Here is a tiny trained network, its code and every weight. The questions are about switching its units off for an input and a class, where a switched-off unit gives its printed mean instead of its output.

import numpy as np


def w(rows, s, z=0):
    codes = np.array(rows[::2]) - 128.0
    scale = np.full(codes.shape[1], s)
    scale[-1] = z or s
    return codes * scale


def f(y):
    return y / 2 * (1 + np.tanh(0.7978845608 * (y + 0.044715 * y**3)))


def log_softmax(a):
    a = a - a.max(-1, keepdims=True)
    return a - np.log(np.exp(a).sum(-1, keepdims=True))


def net(x, mask):
    res = np.array(x, float).reshape(1, 7) / 4 @ E
    y = f(res @ A[0][:, :-1].T + A[0][:, -1])
    res = res + np.where(mask, y, B[0][:, -1]) @ B[0][:, :-1]
    return log_softmax(res[-1] @ U[:, :-1].T + U[:, -1])


A, B = {}, {}
E = w([
[144,106,138,126,113,116,112,138,128,128,129],'x0',
[49,152,113,158,45,96,85,103,128,181,90],'x1',
[113,135,150,195,197,115,37,54,147,146,189],'x2',
[186,137,80,218,121,89,170,120,2,150,128],'x3',
[137,126,131,127,126,129,126,127,129,135,132],'x4',
[165,102,64,176,83,107,156,88,226,96,167],'x5',
[104,34,203,216,153,204,164,136,132,213,98],'x6',
],0.0095)
A[0] = w([
[154,122,92,68,43,168,235,217,139,134,30,2],'N1',
[112,37,189,220,147,194,187,142,162,193,65,42],'N2',
[247,146,135,106,226,193,250,168,182,119,155,24],'N3',
[96,150,143,47,120,214,110,102,253,108,114,14],'N4',
[10,195,87,188,2,106,108,106,167,204,16,31],'N5',
[176,166,50,225,126,113,186,114,23,144,151,5],'N6',
[26,115,160,87,176,90,128,198,189,138,171,34],'N7',
[173,101,53,198,67,135,175,96,238,109,171,51],'N8',
],0.0074,0.0084)
B[0] = w([
[106,191,109,239,160,167,46,53,169,181,182,216],'N1',
[154,227,76,46,98,32,115,95,143,82,121,254],'N2',
[122,40,128,84,189,108,92,131,99,88,146,208],'N3',
[173,84,130,168,117,104,135,147,133,121,2,201],'N4',
[164,35,120,128,205,106,135,168,64,47,205,226],'N5',
[139,74,149,153,84,95,115,168,198,144,30,222],'N6',
[211,117,98,161,97,165,121,103,95,147,71,155],'N7',
[85,215,163,98,105,248,118,163,1,140,111,234],'N8',
],0.0096,0.0083)
U = w([
[147,107,134,179,89,117,138,144,136,132,4,57],'0',
[132,244,49,56,91,48,134,113,145,83,144,75],'1',
[124,56,112,122,176,135,133,132,95,94,195,68],'2',
[84,135,138,128,113,140,165,122,143,146,136,254],'3',
[101,182,134,223,172,156,80,55,171,164,171,122],'4',
[52,203,192,88,128,187,137,157,22,163,85,98],'5',
[98,141,134,134,104,118,168,129,157,132,149,229],'6',
],0.011,0.019)

Each question gives the input, the list of numbers given to net, and the class t.
The units are the neurons (one row each of A and B). Each row of codes is followed by its name. A weight is (code - 128) times the scale printed after its matrix; where a second scale follows, it is the last column's (A, B and U).
mask holds one flag per neuron, in row order. A switched-off neuron (its flag False) gives its mean, the last column of its row in B, instead of its output. The means were averaged over made-up inputs and are rounded, as every weight is.
A unit's drop is (log p(t) with every unit on - log p(t) with that unit switched off) / (log p(t) with every unit on - log p(t) with every unit switched off).
The circuit of an input: a set's keep is (log p(t) with only the set's units on - log p(t) with every unit switched off) / (log p(t) with every unit on - log p(t) with every unit switched off). Starting from all 8 units, units are removed one at a time, each time the one whose removal leaves the highest keep (on an exact tie, the one counted first), for as long as the keep stays at least 0.8.
units of the circuit, in order: the units of the circuit, biggest drop first
most important unit: the unit with the biggest drop
k most important neurons: the k neurons with the biggest drops, biggest first
drop when u is switched off: that unit's drop, to one decimal
input [7,5,-7,5,-2,-2,-1], class 4: most important unit => N1
input [-5,0,7,-4,4,-8,8], class 1: 2 most important neurons => [N2 N8]
input [-7,-7,-5,0,1,-7,-4], class 2: 3 most important neurons => [N3 N8 N2]
input [-4,-1,-7,8,3,6,-5], class 0: 2 most important neurons => [N6 N2]
input [-3,7,7,-6,4,1,-6], class 2: 2 most important neurons => [N5 N2]
input [1,-8,-8,0,-3,0,-7], class 2: 2 most important neurons => [N3 N2]
input [-1,-8,4,-6,-7,3,-4], class 2: 2 most important neurons => [N3 N2]
input [-2,7,-8,-3,7,5,-7], class 4: 2 most important neurons => [N1 N2]
input [-8,-6,7,7,4,5,5], class 6: units of the circuit, in order => [N2 N1]
input [-7,0,4,1,-5,-4,4], class 6: 3 most important neurons => [N8 N1 N2]
input [6,-4,5,4,1,-3,4], class 6: 2 most important neurons => [N1 N8]
input [0,8,-4,3,-3,-6,-6], class 2: 2 most important neurons => [N5 N2]
input [6,5,-6,5,-3,-6,-1], class 4: units of the circuit, in order => [N1 N8]
input [-6,3,7,7,-1,4,-5], class 0: most important unit => N6
input [-2,-4,3,1,7,0,-5], class 3: 3 most important neurons => [N2 N5 N1]
input [-6,-1,5,2,8,5,-3], class 3: units of the circuit, in order => [N1 N2]
input [6,-5,-5,5,-5,-5,-2], class 6: 2 most important neurons => [N8 N5]
input [-5,5,0,3,-1,-3,-3], class 2: units of the circuit, in order => [N5 N2]
input [-8,-6,3,2,3,8,-7], class 5: units of the circuit, in order => [N8 N2]
input [0,5,-4,-7,6,0,6], class 0: units of the circuit, in order => [N4]
input [3,-7,-8,-5,5,7,-5], class 4: drop when N1 is switched off => 0.9
input [-1,-1,-6,0,-2,4,1], class 4: drop when N1 is switched off => 0.7
input [-7,8,7,-6,-5,-7,-3], class 2: drop when N5 is switched off => 0.8
